Here is a tiny trained network, its code and every weight. The questions are about switching its units off for an input and a target symbol, where a switched-off unit gives its printed mean instead of its output.

import numpy as np


def w(rows, s, z=0):
    codes = np.array(rows[::2]) - 128.0
    scale = np.full(codes.shape[1], s)
    scale[-1] = z or s
    return codes * scale


def norm(h):
    return h / np.sqrt((h * h).mean(-1, keepdims=True) + 1e-5)


def f(y):
    return np.maximum(y, 0)


def softmax(a):
    e = np.exp(a - a.max(-1, keepdims=True))
    return e / e.sum(-1, keepdims=True)


def log_softmax(a):
    a = a - a.max(-1, keepdims=True)
    return a - np.log(np.exp(a).sum(-1, keepdims=True))


def net(x, mask):
    ids = ['ΘΞΦαβγδεζηλμπτψω'.index(c) for c in x.split()]
    T = len(ids)
    res = E[ids] + P[:T]
    r = norm(res)
    for j in range(2):
        rows = slice(2 * j, 2 * j + 2)
        q, k, v = (r @ M[0][rows].T for M in (Q, K, V))
        z = softmax(np.where(np.tri(T) > 0, q @ k.T / 2**0.5, -1e9)) @ v
        o = O[0][rows]
        res = res + np.where(mask[j], z, o[:, -1]) @ o[:, :-1]
    y = f(norm(res) @ A[0][:, :-1].T + A[0][:, -1])
    res = res + np.where(mask[2:6], y, B[0][:, -1]) @ B[0][:, :-1]
    return log_softmax(norm(res)[-1] @ U[:, :-1].T + U[:, -1])


Q, K, V, O, A, B = {}, {}, {}, {}, {}, {}
E = w([
[123,127,108],'Θ',
[119,146,104],'Ξ',
[140,140,117],'Φ',
[249,84,106],'α',
[121,114,131],'β',
[80,87,153],'γ',
[123,135,106],'δ',
[126,122,113],'ε',
[70,77,152],'ζ',
[173,148,179],'η',
[117,133,107],'λ',
[55,75,138],'μ',
[118,126,105],'π',
[115,136,103],'τ',
[116,136,103],'ψ',
[122,127,106],'ω',
],0.018)
P = w([
[107,92,175],'0',
[150,133,109],'1',
[84,110,90],'2',
[125,98,179],'3',
[168,144,99],'4',
[71,117,62],'5',
[128,98,179],'6',
[186,161,89],'7',
[60,108,31],'8',
[129,98,179],'9',
[211,179,89],'10',
[47,113,1],'11',
],0.0067)
Q[0] = w([
[47,209,48],'h1',
[145,160,212],'h1',
[146,69,207],'h2',
[5,136,227],'h2',
],0.021)
K[0] = w([
[187,246,97],'h1',
[102,161,182],'h1',
[98,62,166],'h2',
[2,102,89],'h2',
],0.027)
V[0] = w([
[148,65,114],'h1',
[142,112,177],'h1',
[122,6,71],'h2',
[202,95,134],'h2',
],0.012)
O[0] = w([
[197,105,134,157],'h1',
[225,35,212,2],'h1',
[179,82,65,205],'h2',
[254,112,215,123],'h2',
],0.0076,0.0045)
A[0] = w([
[144,179,147,128],'n1',
[27,21,158,59],'n2',
[12,139,238,171],'n3',
[90,3,163,3],'n4',
],0.015,0.0057)
B[0] = w([
[114,137,143,194],'n1',
[33,139,106,201],'n2',
[192,68,194,252],'n3',
[166,253,124,165],'n4',
],0.027,0.0034)
U = w([
[171,119,72,65],'Θ',
[54,9,190,181],'Ξ',
[158,141,225,243],'Φ',
[164,118,121,118],'α',
[155,197,123,209],'β',
[132,222,184,167],'γ',
[126,119,108,52],'δ',
[210,169,93,254],'ε',
[54,194,185,33],'ζ',
[173,84,150,151],'η',
[118,116,101,47],'λ',
[117,176,141,135],'μ',
[134,118,62,57],'π',
[85,118,95,95],'τ',
[105,126,121,10],'ψ',
[142,56,36,126],'ω',
],0.012,0.0034)

Each question gives the input, a string of symbols that net reads in full, and the target symbol t.
The units are the heads (2 rows each of Q, K, V and O) and the neurons (one row each of A and B). Each row of codes is followed by its name. A weight is (code - 128) times the scale printed after its matrix; where a second scale follows, it is the last column's (O, A, B and U).
mask holds one flag per unit, heads first, then neurons. A switched-off unit (its flag False) gives its mean, the last column of its rows in O or B, instead of its output. The means were averaged over made-up inputs and are rounded, as every weight is.
A unit's drop is (log p(t) with every unit on - log p(t) with that unit switched off) / (log p(t) with every unit on - log p(t) with every unit switched off).
The circuit of an input: a set's keep is (log p(t) with only the set's units on - log p(t) with every unit switched off) / (log p(t) with every unit on - log p(t) with every unit switched off). Starting from all 6 units, units are removed one at a time, each time the one whose removal leaves the highest keep (on an exact tie, the one counted first), for as long as the keep stays at least 0.8.
units of the circuit, in order: the units of the circuit, biggest drop first
most important unit: the unit with the biggest drop
k most important neurons: the k neurons with the biggest drops, biggest first
heads that matter: for each layer, one digit per head in row order, 1 if its drop is at least 0.15 and else 0, layers parted by /
drop of u: that unit's drop, to one decimal
input β Θ ε Φ δ Ξ ω ε Ξ λ Ξ ε, target Ξ: 3 most important neurons => n3; n4; n2
input τ ε α Ξ Ξ ω ψ β Φ Φ ψ, target γ: 2 most important neurons => n3; n1
input τ τ ε η μ Ξ τ ω, target Φ: heads that matter => 01
input η Ξ Ξ Ξ π, target Φ: heads that matter => 01
input ω Ξ Φ, target Ξ: heads that matter => 01
input ω λ β λ β ε β Φ Ξ, target Φ: units of the circuit, in order => h2; n3; h1
input η Θ π ε Ξ π γ Ξ Φ, target Ξ: units of the circuit, in order => h2; n4; n3; h1
input β γ Ξ Ξ δ ω Ξ, target Ξ: most important unit => h2
input ε ζ β γ Φ Ξ Ξ ε, target γ: 3 most important neurons => n3; n1; n2
input Ξ Ξ ω ω Θ η ω ψ Ξ ε λ, target Φ: units of the circuit, in order => h2; n3
input Θ Ξ Ξ α Ξ Ξ Ξ β ω α Ξ Θ, target Ξ: units of the circuit, in order => h2; h1; n3; n4
input τ Ξ λ, target Ξ: units of the circuit, in order => h2; n3
input τ Φ ε Φ Ξ ω λ ε Ξ Ξ ψ, target γ: units of the circuit, in order => h2; n1
input Φ μ Ξ ω Ξ π τ τ λ Ξ Ξ ε, target Ξ: units of the circuit, in order => h2; n3; h1
input Ξ Ξ γ Ξ ω τ Φ τ, target γ: units of the circuit, in order => h2; n3
input Ξ ω τ β λ ω π ω Ξ Φ ω, target γ: units of the circuit, in order => h2; n3
input ω ω Ξ π β ε ε, target ε: units of the circuit, in order => h1; n4
input μ η Ξ ψ β, target Φ: units of the circuit, in order => h2
input μ Ξ λ ε Ξ τ, target Ξ: units of the circuit, in order => h2; n3; n4
input ψ ε ε ε λ γ Θ Ξ λ, target Ξ: units of the circuit, in order => h2; n3; h1; n4
input ε ω Φ Φ ε ε β ε ω τ τ, target γ: drop of n3 => 0.2
input ε Ξ δ Ξ τ Φ ψ Φ ε α Ξ ω, target Ξ: drop of h2 => 1.1
input β Ξ Φ ω Ξ γ λ ε α ψ Ξ Ξ, target Ξ: drop of n2 => 0.2
input ω Φ Φ, target Φ: drop of h2 => 1.1
